Below are the code and all the weights of a small trained network. Each question names an input and a target symbol and asks about switching units off, where a switched-off unit gives its printed mean instead of its output.

import numpy as np


def w(rows, s, z=0):
    codes = np.array(rows[::2]) - 128.0
    scale = np.full(codes.shape[1], s)
    scale[-1] = z or s
    return codes * scale


def f(y):
    return y / 2 * (1 + np.tanh(0.7978845608 * (y + 0.044715 * y**3)))


def softmax(a):
    e = np.exp(a - a.max(-1, keepdims=True))
    return e / e.sum(-1, keepdims=True)


def log_softmax(a):
    a = a - a.max(-1, keepdims=True)
    return a - np.log(np.exp(a).sum(-1, keepdims=True))


def net(x, mask):
    ids = ['αγεζθλμξστφω'.index(c) for c in x.split()]
    T = len(ids)
    res = E[ids] + P[:T]
    u = 0
    for l in range(2):
        r = res
        for j in range(2):
            rows = slice(3 * j, 3 * j + 3)
            q, k, v = (r @ M[l][rows].T for M in (Q, K, V))
            z = softmax(np.where(np.tri(T) > 0, q @ k.T / 3**0.5, -1e9)) @ v
            o = O[l][rows]
            res = res + np.where(mask[u + j], z, o[:, -1]) @ o[:, :-1]
        u += 2
        y = f(res @ A[l][:, :-1].T + A[l][:, -1])
        res = res + np.where(mask[u : u + 4], y, B[l][:, -1]) @ B[l][:, :-1]
        u += 4
    return log_softmax(res[-1] @ U[:, :-1].T + U[:, -1])


Q, K, V, O, A, B = {}, {}, {}, {}, {}, {}
E = w([
[75,176,236,145,47,200,105,138],'α',
[145,115,214,169,72,163,58,136],'γ',
[118,141,103,80,155,46,20,228],'ε',
[143,226,211,98,136,93,59,121],'ζ',
[4,117,165,131,162,137,212,103],'θ',
[131,102,88,195,212,86,94,45],'λ',
[126,149,198,241,176,125,59,181],'μ',
[60,72,92,190,104,144,108,105],'ξ',
[71,166,183,161,66,41,107,53],'σ',
[32,190,92,169,53,156,122,101],'τ',
[236,34,190,160,130,129,80,108],'φ',
[96,105,23,5,20,125,175,140],'ω',
],0.014)
P = w([
[98,124,148,155,129,109,132,246],'0',
[107,116,153,146,126,114,121,216],'1',
[108,115,152,142,119,113,121,194],'2',
[110,115,156,141,118,117,123,170],'3',
[108,118,151,137,117,119,122,150],'4',
[110,115,155,133,113,122,117,135],'5',
[109,118,153,125,112,123,113,122],'6',
[112,117,155,122,109,126,107,108],'7',
[110,114,155,115,108,130,102,100],'8',
[107,117,157,108,107,134,99,86],'9',
[109,116,153,105,107,142,91,82],'10',
[99,110,145,98,116,149,90,87],'11',
],0.014)
Q[0] = w([
[254,140,47,105,240,184,165,135],'0.h0',
[144,95,159,209,110,104,5,67],'0.h0',
[162,177,125,142,89,51,104,55],'0.h0',
[57,13,219,159,19,55,75,135],'0.h1',
[139,182,8,182,166,203,232,107],'0.h1',
[181,114,126,55,158,62,173,64],'0.h1',
],0.0065)
K[0] = w([
[102,139,141,181,197,58,128,189],'0.h0',
[132,135,159,131,110,131,102,5],'0.h0',
[143,108,127,159,123,169,67,101],'0.h0',
[145,106,88,64,100,148,110,55],'0.h1',
[132,105,192,255,143,99,116,155],'0.h1',
[170,116,97,127,161,197,167,194],'0.h1',
],0.0094)
V[0] = w([
[187,101,66,59,135,89,229,201],'0.h0',
[241,127,114,123,115,215,150,113],'0.h0',
[181,192,76,113,74,246,80,194],'0.h0',
[150,18,3,105,111,220,236,220],'0.h1',
[139,147,97,61,255,72,105,164],'0.h1',
[119,112,126,130,26,1,135,113],'0.h1',
],0.0055)
O[0] = w([
[247,184,63,206,65,86,115,49,7],'0.h0',
[173,128,89,169,57,217,174,87,21],'0.h0',
[140,145,218,136,2,117,115,171,63],'0.h0',
[103,100,31,211,133,218,237,70,10],'0.h1',
[132,112,92,104,192,18,237,137,59],'0.h1',
[13,45,169,49,102,188,46,93,254],'0.h1',
],0.005,0.0076)
A[0] = w([
[68,121,107,143,139,140,101,74,209],'0.n0',
[146,100,153,65,79,63,145,80,141],'0.n1',
[51,104,61,18,47,136,237,147,251],'0.n2',
[214,3,141,113,203,175,182,132,159],'0.n3',
],0.0065,0.0019)
B[0] = w([
[109,61,152,163,130,97,109,83,254],'0.n0',
[217,154,129,164,100,144,121,76,204],'0.n1',
[165,155,134,142,233,186,71,133,180],'0.n2',
[70,254,35,151,116,166,62,99,128],'0.n3',
],0.0085,0.0054)
Q[1] = w([
[202,151,2,131,217,194,194,121],'1.h0',
[87,34,117,137,144,169,102,145],'1.h0',
[245,158,115,117,75,156,189,169],'1.h0',
[19,85,192,180,178,180,87,110],'1.h1',
[70,161,127,150,84,54,184,123],'1.h1',
[13,123,244,171,128,67,110,129],'1.h1',
],0.0076)
K[1] = w([
[122,160,123,254,128,83,158,141],'1.h0',
[119,70,50,154,82,203,182,84],'1.h0',
[122,141,171,188,81,95,151,181],'1.h0',
[64,132,93,100,155,155,88,75],'1.h1',
[112,83,95,122,237,141,15,205],'1.h1',
[128,123,173,99,174,188,44,77],'1.h1',
],0.008)
V[1] = w([
[129,50,111,192,122,76,41,63],'1.h0',
[197,194,80,99,196,180,89,197],'1.h0',
[163,2,138,101,98,134,148,203],'1.h0',
[150,166,132,94,125,114,58,209],'1.h1',
[122,95,107,76,218,171,53,194],'1.h1',
[169,21,188,129,200,122,158,169],'1.h1',
],0.0071)
O[1] = w([
[178,25,10,232,95,54,155,167,239],'1.h0',
[228,107,52,3,166,176,30,171,91],'1.h0',
[135,18,113,89,66,171,213,228,155],'1.h0',
[230,203,108,188,69,136,142,82,215],'1.h1',
[210,174,7,129,159,243,176,56,255],'1.h1',
[187,51,215,87,148,126,210,104,179],'1.h1',
],0.0055,0.0096)
A[1] = w([
[124,168,119,125,71,132,152,22,91],'1.n0',
[158,154,120,152,48,126,252,35,40],'1.n1',
[56,148,210,2,80,171,77,133,8],'1.n2',
[208,104,174,233,210,43,146,128,100],'1.n3',
],0.0061,0.0017)
B[1] = w([
[136,93,107,140,196,214,126,240,177],'1.n0',
[139,136,145,143,192,240,184,246,148],'1.n1',
[166,226,144,178,169,61,254,83,231],'1.n2',
[166,115,96,183,183,76,117,161,254],'1.n3',
],0.0079,0.005)
U = w([
[111,190,126,181,130,159,187,117,88],'α',
[152,70,201,94,48,178,124,160,138],'γ',
[123,102,75,22,114,69,145,175,254],'ε',
[165,186,123,111,158,91,106,76,128],'ζ',
[69,102,156,71,231,142,179,120,132],'θ',
[176,113,53,157,155,70,175,81,68],'λ',
[170,114,180,185,208,192,103,192,85],'μ',
[81,60,75,143,101,143,196,167,156],'ξ',
[77,114,145,130,74,32,72,105,145],'σ',
[1,194,95,156,101,179,74,136,132],'τ',
[208,114,61,136,80,176,65,86,182],'φ',
[125,135,94,130,131,139,131,119,73],'ω',
],0.0068,0.0059)

Each question gives the input, a string of symbols that net reads in full, and the target symbol t.
The units are the heads (3 rows each of Q, K, V and O) and the neurons (one row each of A and B). Each row of codes is followed by its name. A weight is (code - 128) times the scale printed after its matrix; where a second scale follows, it is the last column's (O, A, B and U).
mask holds one flag per unit, layer by layer, with each layer's heads first. A switched-off unit (its flag False) gives its mean, the last column of its rows in O or B, instead of its output. The means were averaged over made-up inputs and are rounded, as every weight is.
A unit's drop is (log p(t) with every unit on - log p(t) with that unit switched off) / (log p(t) with every unit on - log p(t) with every unit switched off).
The circuit of an input: a set's keep is (log p(t) with only the set's units on - log p(t) with every unit switched off) / (log p(t) with every unit on - log p(t) with every unit switched off). Starting from all 12 units, units are removed one at a time, each time the one whose removal leaves the highest keep (on an exact tie, the one counted first), for as long as the keep stays at least 0.8.
circuit, biggest first: the units of the circuit, biggest drop first
most important unit: the unit with the biggest drop
top k neurons: the k neurons with the biggest drops, biggest first
top k neurons in layer l: the k neurons of layer l with the biggest drops, biggest first
input θ ω σ σ σ σ ξ ζ, target θ: most important unit	0.h1
input γ σ ω λ ξ φ σ, target τ: circuit, biggest first	0.h1, 1.h1, 0.n3
input ε μ ξ ω σ, target φ: circuit, biggest first	0.n2, 1.h0, 1.h1
input γ σ α φ μ σ σ φ σ σ φ γ, target σ: top 2 neurons in layer 0	0.n1, 0.n2
input ω σ σ μ, target θ: circuit, biggest first	0.h1, 1.h0, 1.h1
input γ μ φ φ γ λ σ μ μ ω λ, target φ: circuit, biggest first	0.n2, 1.h0, 1.h1
input σ σ α ζ, target ζ: circuit, biggest first	1.h0, 1.n2, 0.n0
input τ μ σ μ ω μ θ ξ γ σ, target θ: top 2 neurons	0.n2, 0.n0
input ξ μ γ λ ξ φ ω γ, target φ: circuit, biggest first	0.n2, 1.h1
input σ ω σ σ σ μ ζ τ, target ζ: circuit, biggest first	1.h0, 0.n2, 1.n2, 0.h1
input σ ε σ γ, target γ: top 2 neurons in layer 0	0.n3, 0.n2
input σ μ μ μ σ σ σ ζ σ, target ζ: top 3 neurons	1.n2, 0.n0, 0.n1
input ω ε ξ, target φ: top 2 neurons in layer 0	0.n2, 0.n0
input α γ σ σ ζ τ σ λ, target λ: top 2 neurons	1.n3, 0.n0
input φ φ σ γ ξ γ φ γ σ τ σ, target τ: circuit, biggest first	1.h1, 0.n2, 1.n0, 0.h0
input ξ σ λ ω θ γ γ ξ γ σ λ, target θ: circuit, biggest first	1.h1, 0.h1, 0.h0
input μ ω φ τ φ σ γ φ μ γ, target τ: most important unit	0.h1
input ω λ σ φ μ, target τ: top 2 neurons	0.n3, 1.n3
input γ μ σ σ φ, target φ: top 3 neurons	0.n3, 1.n2, 0.n0
input ω σ ζ τ, target ζ: most important unit	1.h0
input μ σ γ σ, target γ: top 2 neurons	0.n1, 0.n2
input ξ σ γ σ ε τ σ τ ξ ω, target φ: top 2 neurons	0.n2, 1.n2
input α ζ σ μ φ σ μ σ, target μ: top 3 neurons	1.n1, 0.n2, 1.n0
input σ μ σ σ μ ζ σ μ μ θ φ σ, target μ: top 3 neurons	1.n1, 1.n0, 0.n1
input φ φ ω σ σ σ ξ σ φ α ξ, target τ: top 2 neurons in layer 0	0.n3, 0.n1
input γ φ ω μ φ σ σ ξ σ μ α, target θ: top 2 neurons	1.n2, 0.n2
input φ τ τ σ φ σ ω μ γ σ, target θ: top neuron	0.n0
